Below is a small trained network, with its code and all its weights. Each question gives an input and a class and asks what happens when units are switched off, that is, made to give their printed mean instead of their output.

import numpy as np


def w(rows, s, z=0):
    codes = np.array(rows[::2]) - 128.0
    scale = np.full(codes.shape[1], s)
    scale[-1] = z or s
    return codes * scale


def norm(h):
    return h / np.sqrt((h * h).mean(-1, keepdims=True) + 1e-5)


def f(y):
    return np.maximum(y, 0)


def log_softmax(a):
    a = a - a.max(-1, keepdims=True)
    return a - np.log(np.exp(a).sum(-1, keepdims=True))


def net(x, mask):
    res = np.array(x, float).reshape(1, 6) / 4 @ E
    u = 0
    for l in range(2):
        y = f(norm(res) @ A[l][:, :-1].T + A[l][:, -1])
        res = res + np.where(mask[u : u + 7], y, B[l][:, -1]) @ B[l][:, :-1]
        u += 7
    return log_softmax(norm(res)[-1] @ U[:, :-1].T + U[:, -1])


A, B = {}, {}
E = w([
[108,2,172],'x0',
[131,129,131],'x1',
[132,88,2],'x2',
[125,129,127],'x3',
[127,130,129],'x4',
[39,129,117],'x5',
],0.00079)
A[0] = w([
[131,105,72,247],'0.n0',
[236,133,135,143],'0.n1',
[125,113,86,217],'0.n2',
[254,101,144,97],'0.n3',
[124,63,126,173],'0.n4',
[107,55,151,188],'0.n5',
[132,139,183,203],'0.n6',
],0.0033,0.0015)
B[0] = w([
[145,144,176,249],'0.n0',
[44,124,131,204],'0.n1',
[137,152,175,218],'0.n2',
[3,141,101,200],'0.n3',
[143,171,127,217],'0.n4',
[126,170,105,238],'0.n5',
[176,142,112,212],'0.n6',
],0.0034,0.0017)
A[1] = w([
[143,129,32,185],'1.n0',
[118,7,186,226],'1.n1',
[101,230,156,255],'1.n2',
[127,98,5,169],'1.n3',
[117,132,136,59],'1.n4',
[175,108,88,153],'1.n5',
[188,175,143,123],'1.n6',
],0.0028,0.00099)
B[1] = w([
[144,105,235,153],'1.n0',
[169,238,3,157],'1.n1',
[136,37,96,252],'1.n2',
[120,151,227,154],'1.n3',
[128,127,132,128],'1.n4',
[119,123,181,137],'1.n5',
[128,80,97,154],'1.n6',
],0.0026,0.0034)
U = w([
[33,143,126,153],'0',
[188,223,44,158],'1',
[186,144,254,145],'2',
[134,84,104,138],'3',
[136,90,108,129],'4',
[138,94,109,116],'5',
[189,123,132,2],'6',
],0.007,0.0074)

Each question gives the input, the list of numbers given to net, and the class t.
The units are the neurons (one row each of A and B). Each row of codes is followed by its name. A weight is (code - 128) times the scale printed after its matrix; where a second scale follows, it is the last column's (A, B and U).
mask holds one flag per neuron, layer by layer. A switched-off neuron (its flag False) gives its mean, the last column of its row in B, instead of its output. The means were averaged over made-up inputs and are rounded, as every weight is.
A unit's drop is (log p(t) with every unit on - log p(t) with that unit switched off) / (log p(t) with every unit on - log p(t) with every unit switched off).
The circuit of an input: a set's keep is (log p(t) with only the set's units on - log p(t) with every unit switched off) / (log p(t) with every unit on - log p(t) with every unit switched off). Starting from the 12 units with the biggest drops (on a tie, the unit counted first), units are removed one at a time, each time the one whose removal leaves the highest keep (on an exact tie, the one counted first), for as long as the keep stays at least 0.8.
circuit, biggest first: the units of the circuit, biggest drop first
most important unit: the unit with the biggest drop
k most important neurons: the k neurons with the biggest drops, biggest first
top k neurons in layer l: the k neurons of layer l with the biggest drops, biggest first
drop of u: that unit's drop, to one decimal
input [8,-2,0,-3,1,7], class 1: circuit, biggest first => [1.n1 0.n3 0.n1 1.n2]
input [-1,7,7,5,7,3], class 2: circuit, biggest first => [1.n0 1.n3 0.n3]
input [8,-7,-4,7,5,-3], class 1: most important unit => 1.n1
input [7,-5,4,1,0,-1], class 1: circuit, biggest first => [1.n1 1.n2]
input [-7,3,-1,-5,0,-7], class 0: circuit, biggest first => [0.n1 0.n3 1.n1]
input [-1,-2,8,-5,1,7], class 2: 4 most important neurons => [1.n3 1.n0 0.n3 0.n1]
input [5,0,8,7,-3,5], class 2: 2 most important neurons => [1.n3 0.n3]
input [-4,5,7,6,4,1], class 2: 2 most important neurons => [1.n0 1.n3]
input [7,-2,-4,-1,6,-6], class 1: 3 most important neurons => [1.n1 0.n6 1.n2]
input [-4,1,0,5,-3,-1], class 3: 2 most important neurons => [1.n2 1.n1]
input [7,-8,-1,4,3,-8], class 0: top 4 neurons in layer 0 => [0.n3 0.n1 0.n5 0.n4]
input [5,5,-4,-5,4,1], class 1: top 2 neurons in layer 0 => [0.n3 0.n2]
input [7,-3,8,5,-8,5], class 2: top 3 neurons in layer 1 => [1.n3 1.n0 1.n2]
input [4,-4,7,-4,4,-1], class 2: most important unit => 1.n2
input [1,-6,8,5,3,4], class 2: drop of 0.n1 => 0.1
input [2,1,0,-1,5,-5], class 0: drop of 0.n3 => 0.3
input [5,1,-2,-3,5,-5], class 0: drop of 0.n1 => 0.2
input [-3,-7,-4,-2,-2,-7], class 0: drop of 0.n1 => 0.4
